Here is a tiny trained network, its code and every weight. The questions are about switching its units off for an input and a class, where a switched-off unit gives its printed mean instead of its output.

import numpy as np


def w(rows, s, z=0):
    codes = np.array(rows[::2]) - 128.0
    scale = np.full(codes.shape[1], s)
    scale[-1] = z or s
    return codes * scale


def f(y):
    return y / 2 * (1 + np.tanh(0.7978845608 * (y + 0.044715 * y**3)))


def log_softmax(a):
    a = a - a.max(-1, keepdims=True)
    return a - np.log(np.exp(a).sum(-1, keepdims=True))


def net(x, mask):
    res = np.array(x, float).reshape(1, 5) / 4 @ E
    y = f(res @ A[0][:, :-1].T + A[0][:, -1])
    res = res + np.where(mask, y, B[0][:, -1]) @ B[0][:, :-1]
    return log_softmax(res[-1] @ U[:, :-1].T + U[:, -1])


A, B = {}, {}
E = w([
[188,130,80,135,90,188,173,76,140,21],'x0',
[138,123,106,150,99,96,115,106,134,172],'x1',
[148,90,120,125,117,113,149,130,108,164],'x2',
[236,220,115,123,196,82,134,164,126,119],'x3',
[176,112,252,147,165,157,175,93,235,133],'x4',
],0.012)
A[0] = w([
[109,156,40,127,153,169,67,163,67,110,153],'N0',
[140,142,248,154,122,177,189,36,222,182,117],'N1',
[18,57,138,95,66,196,93,92,120,144,103],'N2',
[186,113,78,161,141,173,160,33,95,83,60],'N3',
[82,142,71,84,130,122,37,173,44,131,131],'N4',
[107,141,167,90,116,77,96,204,130,173,67],'N5',
[73,150,139,113,149,137,116,189,163,206,63],'N6',
[107,104,141,124,205,97,105,210,114,194,31],'N7',
[123,103,90,117,146,123,101,146,184,116,92],'N8',
[62,114,196,97,189,90,45,182,109,186,86],'N9',
[183,139,60,144,106,123,198,103,141,49,58],'N10',
[5,31,160,129,39,139,113,104,139,85,95],'N11',
[125,139,200,189,154,152,171,113,133,121,110],'N12',
[222,232,57,143,172,59,180,174,106,122,66],'N13',
[49,43,85,134,79,203,75,122,111,128,108],'N14',
[133,154,12,83,104,102,120,165,96,112,131],'N15',
[40,89,132,118,147,144,109,114,147,154,4],'N16',
[80,75,151,153,94,180,136,114,100,144,53],'N17',
[149,164,121,119,57,150,142,105,127,87,51],'N18',
[182,154,56,95,80,184,175,55,160,109,84],'N19',
[94,131,180,154,162,98,104,137,95,154,47],'N20',
[139,101,43,149,105,131,85,125,11,40,130],'N21',
[168,111,126,107,104,131,134,95,101,151,36],'N22',
[61,153,187,131,196,65,127,175,124,207,95],'N23',
[181,111,246,176,157,150,152,74,184,135,115],'N24',
[78,144,165,172,176,94,112,210,115,178,77],'N25',
[94,153,49,97,78,111,92,207,44,100,123],'N26',
[103,178,99,125,121,171,154,137,156,164,89],'N27',
[91,187,91,141,72,121,156,156,66,116,104],'N28',
[246,154,132,191,161,146,112,163,63,134,70],'N29',
[199,67,219,164,173,111,136,117,254,120,134],'N30',
[77,45,131,142,57,157,154,63,130,97,70],'N31',
[158,94,43,164,80,175,199,69,151,43,50],'N32',
[79,179,61,104,107,102,122,161,60,121,124],'N33',
[236,197,103,89,159,69,134,182,118,138,95],'N34',
[83,186,90,95,131,154,84,153,21,181,100],'N35',
[203,224,136,88,175,96,126,169,94,130,98],'N36',
[130,118,133,118,110,143,110,186,194,120,75],'N37',
[245,186,103,117,200,81,82,152,95,132,81],'N38',
[89,128,95,137,91,128,124,179,77,99,116],'N39',
],0.0079,0.0031)
B[0] = w([
[140,121,168,140,126,139,173,153,201,197,223],'N0',
[245,95,160,126,57,111,219,154,202,247,242],'N1',
[42,211,173,251,97,192,62,217,79,77,236],'N2',
[110,97,70,59,211,66,77,38,121,58,182],'N3',
[169,39,167,85,90,133,200,142,200,185,246],'N4',
[116,129,106,67,168,135,63,77,133,89,194],'N5',
[164,67,106,52,189,89,71,80,95,95,189],'N6',
[137,101,89,100,164,94,131,111,94,75,207],'N7',
[155,134,155,130,149,96,107,125,121,146,125],'N8',
[123,48,49,47,219,32,42,43,124,52,239],'N9',
[108,84,39,76,216,7,25,66,121,41,194],'N10',
[91,254,157,217,105,230,72,171,47,142,240],'N11',
[166,102,139,121,100,137,167,143,137,120,172],'N12',
[70,173,191,220,110,189,90,190,83,95,252],'N13',
[114,176,179,195,108,207,134,160,65,123,227],'N14',
[163,125,146,102,71,146,198,144,159,194,229],'N15',
[43,165,146,144,172,138,111,153,81,72,170],'N16',
[80,175,159,166,138,187,98,152,50,138,175],'N17',
[135,108,105,96,155,95,73,71,130,130,157],'N18',
[96,70,47,32,221,71,61,43,123,83,189],'N19',
[99,109,109,76,178,108,99,85,146,99,168],'N20',
[218,76,147,61,99,109,237,119,215,212,243],'N21',
[95,123,128,114,127,136,153,130,107,118,125],'N22',
[115,100,23,47,161,26,87,38,102,63,239],'N23',
[206,93,120,133,94,144,187,164,195,199,229],'N24',
[116,73,74,64,163,61,24,45,108,105,208],'N25',
[220,32,143,140,78,120,210,139,194,201,253],'N26',
[118,145,158,127,130,138,139,96,137,120,125],'N27',
[193,101,136,126,83,135,186,125,168,168,190],'N28',
[73,187,127,212,82,158,94,106,63,125,193],'N29',
[218,71,157,142,38,162,241,162,203,203,244],'N30',
[87,198,124,192,119,136,49,183,78,97,200],'N31',
[51,73,3,15,203,36,50,30,84,38,209],'N32',
[188,101,156,122,117,121,206,169,176,159,225],'N33',
[20,220,212,208,104,210,85,192,2,110,238],'N34',
[187,63,124,107,93,107,171,132,159,137,226],'N35',
[91,209,163,191,157,204,94,191,92,116,230],'N36',
[127,131,122,147,91,136,118,66,120,190,131],'N37',
[55,207,173,238,130,171,96,165,54,126,241],'N38',
[186,129,125,134,78,139,166,187,210,128,188],'N39',
],0.006,0.012)
U = w([
[156,107,154,138,107,117,215,147,210,191,255],'0',
[53,213,165,247,130,141,93,173,52,108,93],'1',
[90,103,70,45,177,82,79,43,113,71,34],'2',
],0.012,0.00074)

Each question gives the input, the list of numbers given to net, and the class t.
The units are the neurons (one row each of A and B). Each row of codes is followed by its name. A weight is (code - 128) times the scale printed after its matrix; where a second scale follows, it is the last column's (A, B and U).
mask holds one flag per neuron, in row order. A switched-off neuron (its flag False) gives its mean, the last column of its row in B, instead of its output. The means were averaged over made-up inputs and are rounded, as every weight is.
A unit's drop is (log p(t) with every unit on - log p(t) with that unit switched off) / (log p(t) with every unit on - log p(t) with every unit switched off).
The circuit of an input: a set's keep is (log p(t) with only the set's units on - log p(t) with every unit switched off) / (log p(t) with every unit on - log p(t) with every unit switched off). Starting from the 12 units with the biggest drops (on a tie, the unit counted first), units are removed one at a time, each time the one whose removal leaves the highest keep (on an exact tie, the one counted first), for as long as the keep stays at least 0.8.
circuit, biggest first: the units of the circuit, biggest drop first
top k neurons: the k neurons with the biggest drops, biggest first
drop when u is switched off: that unit's drop, to one decimal
input [7,-4,-7,-4,-5], class 2: circuit, biggest first : N32
input [8,7,-6,6,7], class 2: top 3 neurons : N32, N10, N19
input [-5,-4,-7,-7,-7], class 0: top 4 neurons : N4, N26, N35, N21
input [7,-5,0,-7,1], class 1: top 2 neurons : N11, N2
input [8,3,-6,8,3], class 1: top 2 neurons : N13, N34
input [5,-2,1,-1,-5], class 0: top 2 neurons : N21, N9
input [-7,-3,-7,3,6], class 2: top 3 neurons : N23, N9, N25
input [-7,5,-1,-6,-3], class 2: top 3 neurons : N9, N23, N34
input [-5,-5,5,5,3], class 1: top 4 neurons : N34, N38, N36, N32
input [-5,1,0,-4,0], class 2: top 2 neurons : N9, N34
input [-6,-4,-4,-6,2], class 1: top 2 neurons : N2, N11
input [-3,-3,-2,7,-7], class 0: top 2 neurons : N26, N4
input [-6,-3,-6,2,-6], class 0: top 2 neurons : N26, N4
input [8,-2,8,7,4], class 2: circuit, biggest first : N10
input [-8,-8,-7,-6,1], class 2: drop when N9 is switched off : 0.4
input [-4,8,6,-2,-6], class 0: drop when N12 is switched off : 0.0
input [-3,-2,-8,-4,3], class 1: drop when N21 is switched off : 0.1
input [-7,-8,-3,8,3], class 1: drop when N34 is switched off : 0.3
